Rows and whether each has a hidden trait (one of two labels; each part has its own)
[ 10  -4 -16 -11  -8   1 -20  -2  11   6  -7   2   9 -27   9   8  -3   5
   3  16  10  -5  -1  13 -24  20  11   7]
E
[ 77  26 -10  -7   4  26 -17  15 -10   1  39  15   7  -1  -2  16  14   4
   1   0  -4 -21   0  -6   4   5  25  12]
Q
[ 17  -9 -20 -28  -9   7 -25  -3  16   9 -25   7  17 -13  13  10   0   6
   3  21  13  -7  -4  19 -17  27  14  14]
E
[ 60 -43   9  23  -8 -14  36 -12  41  -1 -80 -13  16  15   9 -10  -3  -3
  -6  13  22  31  -7  12  -3   8 -21   6]
E
[ 33 -38  28 -10 -13 -17   1  -3  32   1 -66  60  49  37  13  -1 -20   6
   2   4  10  14 -13  42   3  14  -9   2]
E
[ 11 -23  17 -23 -15 -26 -32   1   3   3 -14  -6  26 -17  12  12 -36   7
  10  -1  -2   2  -9  37 -12  15 -10 -12]
Q
[ 38 -19 -33   1 -11 -19  10 -10  32   4  -5 -15 -26 -12  10   4  -3  -4
  -1  28  25   2   4   5 -37  18  -8   0]
E
[ 13 -13  -2  -6  -9  -7 -12  -2  13   4 -43  -2  18  -7  12   6 -10   5
   3  11   3   3  -4  17 -13  16   3   4]
E
[  0   4 -27  27  -5  -9  35  -3  42  -3  -2 -12 -16   3   3   0  11  -4
 -23  21  26  30   9 -21 -47   7  11  22]
Q
[ -6   5 -17   6  -8 -11  -1   0   8   0  -2  38  -7  -8   5   7  -3   1
   4  14  11  13   5  -4 -42   9   9  -8]
Q
[ 38 -15 -24  24   2  16  44 -11  30  -2  -2 -16 -69   7  -1 -18  14 -11
  -9  17  19  29   6 -17 -15  -4 -19   2]
E
[  7 -21  30  32 -13 -28  25   1  16  -8 -55 -61  33  17   7  -3 -17   2
   0  -1  14  39  -5   4 -30   1  -2 -13]
Q
[ 49 -32  -7  -3 -10 -13 -20  -9  32   5 -28  -6  11  -5  11   1  -9   1
  -1  18  15  11  -6  22  -9  18 -12   7]
E
[  7   2 -12 -18   8  17 -15  -1  -8   5   6  26 -16  -5  -5   0  10  -1
  -3  -2  -9 -21   1  -2  23  -2   6   9]
E
[-34  15  -3  12 -11 -23  -1   7  -6  -6   1 -16  -7  -7   2  10 -15   1
   7   4   9  26   7 -11 -56   0  12 -23]
Q
[ -4  -8  30  21   1 -13  24   2   0  -8 -68  -6   9  16  -4  -9  -6  -1
  -3 -15  -3  -2  -2  -7   7 -15 -11 -12]
E
[-71  33  51  11   9  -7   8  16 -50 -15  58  -2   0  13 -19  -6 -14  -2
   5 -45 -34   0   2 -24  18 -41  -5 -32]
Q
[  2 100   3  13  -7 -20  14   0 -11  -4 -20 -13  -1   2   3   1  -9  -1
   2   7  10  22   2  -3 -27  -1  -5 -10]
E
[  5  -6  18   0  -2   4  -4   1   2   2 -13   7  23  19   4   0   0  22
   0   1   1  -5  -5   8   6   6   5   7]
E
[ 25 -13  -9  -3   6  18   5  -7 -37   5 -40   8   1   6   1  -5  16  -1
  -7   7   1 -10  -3   4  22   6  -2  18]
E
[  3  12 -21  -1   5  23  -1  -1   4   5  28  11  -1   3   0   0  23   0
  -6  15 -23 -13   2  -9   5   8  16  19]
E
[ -7 100  19  16  -6 -19  12   3   2  -6 -13 -10  12   7   1  -1 -14   1
   2  -6   3  22  -2   0 -17  -3  -3 -12]
E
[-25   4  25  12  -4 -12   5  44  20  -7 -17  -6  15   4  -2   0 -13   2
   4 -11  -4  13  -1  -3 -10  -9   2 -14]
E
[ 46 -24 -21  -6  -5  -6   4 -10  30   6  -3  -6   5  -7  17   1   2  -1
  -3  69  17   8  -1  12  -8   2 -10  10]
E
[ 22 -15 -18  -8 -12 -11 -13  -5  22   6  23  -5   5 -14  13  10  -9   4
   4  20  22   7  -1  18 -27  24   2  44]
E
[-100   52  -30   14   -6    7  -12   12  -18   -3  -19   -3   -9   -9
    0   14    8    3    8   10   10    6   15  -30  -68    5   44   -9]
Q
[ 50 -37  44  43 -21 -42  42  -5  44  -8 -58  53  62  26  16  -9 -26   4
   0   8  98  56 -14  18 -25  11  -7  -8]
Q
[-37  22  17   1   5  13 -10   9 -26  -3  23  10  14   7  -7   0   2   3
   4 -18 -14  40   0  -9  11 -12  14  -3]
Q
[ 20 -24  30 -22   2  19 -31   1  -6   7 -12  23  54   6   5   0  -6  11
   1 -12 -15 -33 -17  34  35   9   0  19]
E
[-31   6  35  24  -2 -10  13   9 -20 -10   1  -3  22  16  -4  -4  -8   1
   3 -17  -6  17  -1 -13  -8 -16   4 -15]
E
[ -8   1  31  13  10  23  15   4 -12  12 -28  15  30  25  -7 -12  15   2
  -5 -20 -15 -14  -7  -5  48 -14   6  11]
E
[ -9   3  20  11   7  12  13   3 -11  -3 -22   7  15  17  -6  -9   9  -1
 -35 -14  -9  -6  -3  -7  26 -11   2   4]
E
[ -7  16 -31   4   0   8   3  -1   5   2   0   0 -23  -4   1   3  15  -2
   0  15  13   2   8 -17  -4   6  14   6]
Q
[ -39    9   12    1  -17  -37  -19    9   -9   -6  -21  -17   11  -15
    7   15  -34    5   14  -22    3   25    2    6 -100    4    7  -30]
Q
[ -33   28   -4   -9    4   21  -24    8  -23    2 -100   14    7   -4
   -4    6    8    5    3   -5  -11  -21  -52   -8    3    0   23    5]
Q
[ 11  -5  -6  -6  -1  -1  -9  -2   3   4   2   7  14 -17   5   2   4   3
   3   8   3   3  -4   8   5  11   6  11]
E
